Here is a tiny trained network, its code and every weight. The questions are about switching its units off for an input and a class, where a switched-off unit gives its printed mean instead of its output.

import numpy as np


def w(rows, s, z=0):
    codes = np.array(rows[::2]) - 128.0
    scale = np.full(codes.shape[1], s)
    scale[-1] = z or s
    return codes * scale


def f(y):
    return y / 2 * (1 + np.tanh(0.7978845608 * (y + 0.044715 * y**3)))


def log_softmax(a):
    a = a - a.max(-1, keepdims=True)
    return a - np.log(np.exp(a).sum(-1, keepdims=True))


def net(x, mask):
    res = np.array(x, float).reshape(1, 2) / 4 @ E
    y = f(res @ A[0][:, :-1].T + A[0][:, -1])
    res = res + np.where(mask, y, B[0][:, -1]) @ B[0][:, :-1]
    return log_softmax(res[-1] @ U[:, :-1].T + U[:, -1])


A, B = {}, {}
E = w([
[38,58,243,140,254,69,93],'x0',
[91,103,136,246,97,19,237],'x1',
],0.0087)
A[0] = w([
[199,171,69,67,86,232,113,179],'N1',
[120,100,167,44,185,171,7,180],'N2',
[67,73,162,255,129,15,194,253],'N3',
[190,185,52,151,36,124,179,177],'N4',
[222,198,47,88,72,197,122,220],'N5',
[186,151,88,60,100,209,102,167],'N6',
[117,89,173,66,189,167,27,194],'N7',
],0.0075,0.0052)
B[0] = w([
[206,197,96,129,172,245,117,205],'N1',
[65,168,226,98,140,129,16,203],'N2',
[87,2,169,42,112,16,212,255],'N3',
[137,119,61,208,91,112,180,202],'N4',
[188,186,60,168,121,207,138,217],'N5',
[184,182,130,117,194,226,109,189],'N6',
[68,153,218,93,131,107,53,197],'N7',
],0.0088,0.015)
U = w([
[31,137,190,109,134,107,73,199],'0',
[140,102,67,176,29,96,191,180],'1',
[125,118,128,138,123,119,128,7],'2',
[203,162,62,171,142,173,156,131],'3',
[157,179,142,79,159,171,77,101],'4',
[124,117,125,134,114,114,124,3],'5',
[121,123,128,129,120,125,134,10],'6',
[92,2,172,50,129,55,207,172],'7',
],0.0079,0.0049)

Each question gives the input, the list of numbers given to net, and the class t.
The units are the neurons (one row each of A and B). Each row of codes is followed by its name. A weight is (code - 128) times the scale printed after its matrix; where a second scale follows, it is the last column's (A, B and U).
mask holds one flag per neuron, in row order. A switched-off neuron (its flag False) gives its mean, the last column of its row in B, instead of its output. The means were averaged over made-up inputs and are rounded, as every weight is.
A unit's drop is (log p(t) with every unit on - log p(t) with that unit switched off) / (log p(t) with every unit on - log p(t) with every unit switched off).
The circuit of an input: a set's keep is (log p(t) with only the set's units on - log p(t) with every unit switched off) / (log p(t) with every unit on - log p(t) with every unit switched off). Starting from all 7 units, units are removed one at a time, each time the one whose removal leaves the highest keep (on an exact tie, the one counted first), for as long as the keep stays at least 0.8.
units of the circuit, in order: the units of the circuit, biggest drop first
top k neurons: the k neurons with the biggest drops, biggest first
drop when u is switched off: that unit's drop, to one decimal
input [-3,-4], class 3: units of the circuit, in order : (N5; N3)
input [-5,2], class 3: top neuron : (N3)
input [2,0], class 7: top 2 neurons : (N1; N5)
input [2,-3], class 0: top 2 neurons : (N5; N1)
input [-2,1], class 3: top 3 neurons : (N3; N7; N2)
input [-6,-8], class 3: top 2 neurons : (N5; N4)
input [-2,4], class 7: top 3 neurons : (N5; N3; N1)
input [-4,7], class 7: drop when N5 is switched off : 0.3
input [-5,-6], class 3: drop when N4 is switched off : 0.1
input [-4,1], class 3: drop when N3 is switched off : 0.2
